What can hang from each mark
B: G S U
D: L Y
Z: E W
Y: B S U
L: W
G: B E
E: K U
S: U
W: D E K U Y Z
U: G K W
K: E S

Every row comes from one small tree of marks. Brackets hold a mark, then the marks that hang from it, in alphabetical order. Every link used is in the known rows. Which tree was each row made from?
Each row is shifted at random along 5 fixed directions that mean nothing.
Known rows
[D [L W] [Y S]]: [ -49  108  120  -67   37  231 -126   19   26   95  -31  101   11   84
  108  -74 -176  217  112   53  -93   71  -41  156 -252  -11   21  -52
  -82  511   63   19 -144 -214 -157   33  -11   33  -10  -41    1 -151
   -5  113]
[K E [S [U W]]]: [  33 -218  188  145  -50  151  -90  -28  -47  -95   26 -131  155  -16
 -170  -19  -79  117  106 -207 -280  146  321  -20  210    7   11  212
  -37 -299  -65   95    5   28   -9  -87  135  -35   20 -291    1  241
  -35  -94]
[E [K [S [U W]]]]: [  -6  -32  303    0   88   54 -103  -91 -227 -109  168  152  285  -91
  -52   49  -53  201  149 -294   83  165  428 -112  324  -31  135  -26
   57 -210  -65  300   34   80 -188   98   77  -13  153 -178  102  122
  -20 -156]
[Z E [W Y]]: [-140  118   -3  -33  136   95  -54    9  223  476 -169  -54 -121   36
  -99 -200 -189   -9  101    3 -470   70 -220  231 -178  -68   -1   14
  -54   -2  313  170   62 -437 -285  145  121 -125  -46   85  -85   57
 -149  161]
[E [K [S U]]]: [ 120  -79  282   57  -14  108  -63   58  -33 -102   85   51  199   10
 -176    8  -60  149  145 -107  -13  125  292  -48  142   21  119   51
   50 -202   68   96  -37   44  -85   53  120  -50   36 -201   30   42
  -84  -36]
[Z [E K U]]: [ -11   60  165   44  127   41  -41   -4  -52   39  116  130  -50  -52
  -89   22  -49  196  108 -214   46  150  -81  -72   74   -3  140   90
   28 -153  -24  228   43 -148 -186  188  114  -55  122 -256   34  -56
  -86  -67]
[D L [Y [B [U K]] S]]: [  58  -16   97   70   87  173 -197  -11  -51  -90   82  113   64   38
  184  -50  -77  275   77  -42  -44  136  -34  -17  -45   43   15 -182
   37  385 -157  126  -90  -68 -169    3   13  -26   44  -39   40  -59
  119   73]
[Y [B G] S [U K [W D E]]]: [  -3   19  132   91  -74  -64 -356   10 -187  -55   47  -17  257 -213
   21 -225 -150  233   75 -178 -313  133  142  -53  -32  -35   -1  -79
  121 -185  -52  -33  -60 -207   -2   15   40  -24   66  133    1  188
  213   22]
[W E Y Z]: [ 105  251  212 -153 -162   24  -45  350 -139 -183  -25   17  341 -372
  518   17 -180  171  260  -73  -53  -55   24  241   93  119   76  190
  146  626  259 -378  -85 -237   41 -115 -174  -15   31  172 -260  364
   51  -90]
[B [G E] [U K]]: [  46   77  -92  107  -14 -128 -186  263  222   66  -54 -162  148 -169
  -66  -51  -26  175   99 -185 -173   30 -184  106   22   -1  -35   23
   36 -336  120 -360 -167 -235  169  -57   50 -112  -18 -179 -145   48
  109  165]
[B S [U [K E]]]: [  85  107  -50  202 -203 -149 -157  335  130  -82   19    3  305  134
  -27    2  -35  207  189  -75   30   72 -148   28  -15   58  -23   41
   45 -595   91 -438 -152   33  113  -59   32   43  -76 -242  -47  -47
   79   61]
[E [U [K S]]]: [  77 -146  287  117  -31    8   -9   93   56 -154   36 -128  134  -86
 -196   16   59   80   18 -201  -85  150  207  -42  312   49   63   67
   88 -391   70  -17  -71  103   19  -89  177  -99   30 -211  -23   45
   46   -9]
[E [K S] [U [G B] W]]: [  86 -102  412   78   28  -90  -89    2  -94  -11  149  136   90  -12
 -377  -27 -145  277  251  -79   94  180  225 -195  129   19  217  116
   91 -422  124   96  -80   71 -216  202  277  145   54 -299  120  -74
  -93  -41]
[U [W K [Y B]]]: [  96  165  217   88 -221  -37  -97   78  -38  -56   38   63  276  -83
   85  -60 -105  234  239  -62  -97   78  181    9  177   62   85   51
  116  379  237 -191 -155  -25  -41   24  -26   36   27  240  -32  101
   90   12]
[L [W [Y [B G]] Z]]: [  56   93  222   27  -77  181 -200   48  -98  106  -60  172  221   58
   11  -47 -190  226  233   52   50  128   63   11  -87   41  128   64
   44  214   56  -28  -27 -291 -289  114   80  146   72   -8  -15  -49
   -4  -25]
[E K [U G [W [D L] Z]]]: [ -62  268  309 -276   75 -212  -23  230 -159  -50  127  118  118 -362
   31  -89 -222  244  226 -220  -41    0  228   89  130  -19  168   93
  102  -35  386  -49 -147 -126  -11   70   28   38   77 -158  -70   91
   11 -113]
[Y B [S [U [W D E K]]]]: [  -3  173   45   86 -406   28 -175  236   -8  -63  -26    7  164  -78
 -105 -275 -233  228  180   73 -317   21   13   69 -279   -7  -63   46
  -22  198    1 -341 -186  -67  214   27  -96   13  -72  127 -144   -5
  125   44]
[G [B S U] E]: [  16 -204  -49  340  -52  134 -283   59  215  171   17 -101   81  -52
 -260  -61   13  254  109 -237 -104  133 -179  -59  133  -49  -45  115
  -31   87 -206 -122  -47   60  121   91   46  -61   22 -210  -84  -81
   47  200]
[Y [S [U [G B E] K W]]]: [-136  -67  167  -59  101   55 -268  -58  -26  247  -12 -148   37 -163
 -168 -247 -184   15   70 -119 -399   92  207   51   -2 -142   -5  -34
   32   21   40  149  -42  -54 -138   64  202   12  -12  205  -27   62
  -41   61]
[Z [W [K E S] [U G] Y]]: [ 199  -57  176  168 -254  -62  -12  248  263 -102  -10  -93  285  -31
 -243   43  -99  121  220  135 -291   84  132   80   60  146   89  251
   31 -260  447 -358 -171 -242    3  -76   23  -26 -126  -84  -85  171
   10  174]
[L [W [D Y] U]]: [ -63  191   58  -54 -142  202 -115   22  115  124  -92  -41  235   10
 -242  -96 -124  133  127  -89 -135   90   70  134  -22  -39   43  154
 -119   37  119  -43  -71 -132  -25   21  -52   32   54 -197  -89  -28
   52   48]
[B [G [E K]] S [U [W D]]]: [ 253 -221   97  123   13  -77 -379  219  112   -1   70  -29  379  -77
  -69   59  -26  180  145 -180  -65  135   44  -36  212   42   60  -25
   89 -201  167 -245  -87 -204  -92  -15  148  -79  -26 -407   10  169
    6  196]
[L [W U Y Z]]: [ -27  105  224 -103   58  225 -165   -3 -130  138  -25  124  293   -7
  -34  -15 -201  119  216    5   50  152  166   60   46   -9  145   60
   33  141   48   97   -2 -224 -333   74   97  173   92  -52  -27    9
  -32  -49]
[G B [E U]]: [   3  -52  139  342   14   69 -124   27  -39  -50  125  248  -60  -83
 -101   55  -45  452  238  -95  265  146 -194 -224   13   27  157  290
  -39  119 -242  -81  -89  161  -47  261   55  168  142 -268   13 -233
   16   15]
[U [G [B S] E] [W D K]]: [-141  216   26  -46 -150 -231 -250  147   60  217   17  -72  240 -307
  -69 -223 -245  262  285 -266 -325  -67   78  154   26 -105   16  214
    0  205  394 -292 -175 -152  144  109  -98   56   28  153 -152  164
   61   93]
[S [U [G B E] K [W D]]]: [ 191 -103  383   83   34   39 -212   96  188   15   56 -145  -16 -111
 -255  -81  -93   93  208  105 -251   62  227  -67  110   75  168  317
   94   61  365 -151 -173  172 -182   57  294   98  -94   76  -27   84
 -145  120]
[D [L [W E]] [Y B]]: [ 180 -114  286  110  -40  317 -133  -58   70 -144   67   31   -2   23
  113   98   13  291   74  -48  -10  135   81  -39   97  124   97  106
    3  716  -66   58  -89 -135 -166  -24  -22  -74   45  -97   16   -9
   54   55]
[E [U G K]]: [-209  235  114 -131  214 -153  -80   12 -219  124   32  193   44 -101
  -18 -115 -196  184  186 -106  109   98  -40  -48  -92  -88  176   14
   30 -373   45  174  -26   -2 -304  193  205  194  141  -55   40 -132
   -3 -179]
[L [W D K Z]]: [  -7  289  223   70 -330   -9 -123  162 -230 -343  164  295  576 -164
  128  185  -13  392  238 -309  317   67  335  -23  272  118  106  203
    2    7   29 -268 -118  -86   83   17 -342  104  212 -213  -39   82
  224 -174]
[E K [U [G B]]]: [  74  -12  252  -86   86  -31   -4  195  172  241  -33 -116 -151  -87
 -400 -224 -196   78  141   26 -269   58  -45   67 -110  -70  152  103
   70  -93  398    7 -110 -155  -54   82  310  -61  -61 -114  -96 -119
 -171  113]
[S [U G [W E K Z]]]: [-154  385   57 -152 -141   12 -172   98 -112   42   40   10  201 -336
 -113 -129 -215  188  242  -90 -126    5  144   73   -5  -33   64  128
  -27  221   43 -103 -133   40  -13   87  -40  125   38  157 -109  116
   57 -148]
[D [Y [B G] [S [U [K E]]]]]: [  91   81   33   53   13  171 -203   31    0   84  -59   56    6   69
  -19 -200 -228  199  160  160 -233  119 -132   11 -324  -38   78  -90
  -14  112   24  108  -39 -205 -284   59  203   48  -12   58   20  -34
  -40   88]
[K [E [U G]]]: [  32  -70  120   39   23  -27  -10  128  -13  -19  -16  -61  -82  -80
  -36  -43 -115  141  108 -122 -161   78  -33    5  -11    9  111  275
    1 -188  119  -38  -46 -142  -16  -33  148   -5   36 -243  -64   34
  -27  -94]
[B G [S [U [K E] [W Y Z]]]]: [ 132   97  121  -19   33  -76 -284  233  -58   18   26   83  356  -86
  134  -24 -198  153  253   67  -74   72   17   37  -50   13  115  -39
   78  -89  248 -172  -89 -170 -284    5  235  109  -38  -26    1  198
  -71   42]
[D [L [W U]]]: [ -68   55  129 -102  -18   42   -4  196  114   -1   -5  -99   53 -115
   99  -14  -89  119   62 -149 -155  -14   81  224   44    1  -26   88
  -23  276  167 -228 -213 -190  195 -132  -99 -109  -13  -92 -184   20
   92   50]
[K E [S U]]: [ -78  -72  129   11  166   21  -48   48 -320 -111   78  183  189   13
  173   -3 -237  192  226 -131  -32  113  178   -6  -35  -48  102  134
  -41 -408  -73  164   52  -79 -223   -7  130  102  110 -318   20  201
  -83 -231]
[Y S [U [G B] [K E]]]: [ -58   56   62  182  -66 -137 -233   74  -84  -54   64    5   80 -103
  -99 -150 -143  249  147  -65 -120  104  -37  -80 -186   -7   43  132
   69 -475  -11 -156 -129    2   63   77   71  125   14   95   16  -63
  134    2]

Which tree is each row?
[   5  241  172  -12 -134   59  -37  288  -11  -90   47  195  154   21
  142   37 -157  308  230   36  100  -29   27  159 -170   97   56  130
  -12  327  187 -376 -278 -200   95    5 -151   95    2  -99 -112 -129
   42   15] : [D [L [W K Z]]]
[-155  142 -143   24  -67  -57 -259   90  -33  203  -25   40  311   57
  -94 -127 -115  145  142 -228   -4  119  -74   47   56  -96  -73 -204
  -21 -336 -118  -81  -48   62  -34   45   31   47   22 -161  -12  -40
  122  -10] : [B S [U W]]
[  23   46   88  -27  -19 -144  -64  231   11    0   32  -74  210  -87
   40  -49  -75   74  124 -211 -117   56  114  115  234   -8   -6 -108
  106 -216  220 -233 -153  -77   66 -169   22 -102   -4  -60 -118  132
  104   17] : [B [U [W K]]]
[ -75   87 -164  113 -145  -37 -203  165  -28   95  -45   74  166   84
  -17 -194 -149  219  139 -128  -43   88 -196    8 -133  -70  -58 -165
    2 -224 -182 -109  -36  -56   43   45   -5  -18   36  -78  -87  -93
  167  -28] : [Y [B S U]]
[-254  443  150 -210  -32 -339 -138   17 -153  154   14    4  144 -246
  191 -143 -227  217  277 -267  -96  -64  147  105   23  -78   81  143
   80 -255  277 -153 -132 -100  -78  134  -26  193   85  328  -48  148
   68 -172] : [U G K [W E]]
[  42  164   89   47 -126   52  -62  143   35   23  -58    1  -42  -29
 -166 -115 -194  252  219    7 -166   55  -89   35 -158   51  112  337
  -51 -100  180 -149 -115  -89   -9   63   98  144    0 -257  -49  -34
  -36  -42] : [K [E [U G [W [D Y] Z]]]]
[  80   90  259 -194   88  169 -194   32 -139   33   47   64  277 -210
  118 -119 -206  158  184 -106 -223   53  123   95  -26  -34  155  150
    5  526  214  175   56 -200 -261   68   -2  -34   94  -90  -62  283
 -121   -1] : [W [D [Y [S [U [G B]]]]] [E K]]
[  -7  149  -50  142 -270 -107 -213  226 -174 -182   38  229  170  -72
  102 -137 -217  338  202   72   45   64 -154  -83 -349   10    1  -78
  -20  -98 -228 -282 -147  -91   66   99  -58   93   35    1  -58  -77
  207  -60] : [Y [B G] [S U]]
[ 278 -222  345  328  -83   23 -195  125   55 -139  147   94  164  134
  -85   88    6  225  224   66  165  148   73 -214  179  120  149  108
  115  -83   64 -193 -125  268 -188   39  219  114  -20  -69   47   -9
  -51   89] : [G [B [S [U K W]]]]
[ -32  207  318  -81  -89 -158   47  175 -138 -240  155  134  353 -319
   40   -3 -109  317  215 -291  -13   81  293   49  303   26   92  107
   58   17  243  -89 -127   43  122   32  -80  -39   82 -281  -29  161
   89  -80] : [E [K S] [U [W [D L] Y]]]
[  31  185  250  -44  -78  141 -167   92 -106  -88   49  137  369   -6
  -14   28 -164  233  230  -70   35  104  245   59   43   44  132  180
    2 -196  143  -69  -66 -220 -175    8  -33  186   97 -229  -15   72
   23  -33] : [L [W [D [Y S]] [U [K E]] Z]]
[ -38  265   58  -80   -6  -37  -53  198  -69 -279   67   75  303 -256
  352  -24  -81  273  136 -234  -67  -17   73  177   85   58   19   84
   -6  209  221 -155 -145   37  142 -103 -229  -83   95 -124 -118  218
  193  -29] : [W [D L [Y [U [K S]]]]]
[ -68   85   46  -62  -11   68 -264    3  -42  255  -45  -54  179   -8
 -312 -163 -186  130  185 -149 -115  106   57   31    5  -30   17   -9
   27 -289  -62   23  -35  -86 -123  112  111  108   26 -168  -29   19
    9  -43] : [B [U G [W [E [K S]] Z]]]
[  89 -148  523 -195  252  207 -108   52 -219  116   50  126  108  -12
   34   41 -193   63  156  -66    8  142  326   43  102  -23  243   81
  116   57  209  217   56 -427 -473    7  252   44   90 -204    5   91
 -233  -88] : [L [W [E K U] Z]]
[  -1  -19  255  103  -18   21 -162  -88 -141 -105  108  163  351 -142
  112   92  -34  207  144 -116  -17  199  214 -118  257   59  119   36
   67  -60  -93  132   55 -144 -312   93  -36   41  116   29   60  202
  120  -39] : [Z [W E [U K] [Y B S]]]
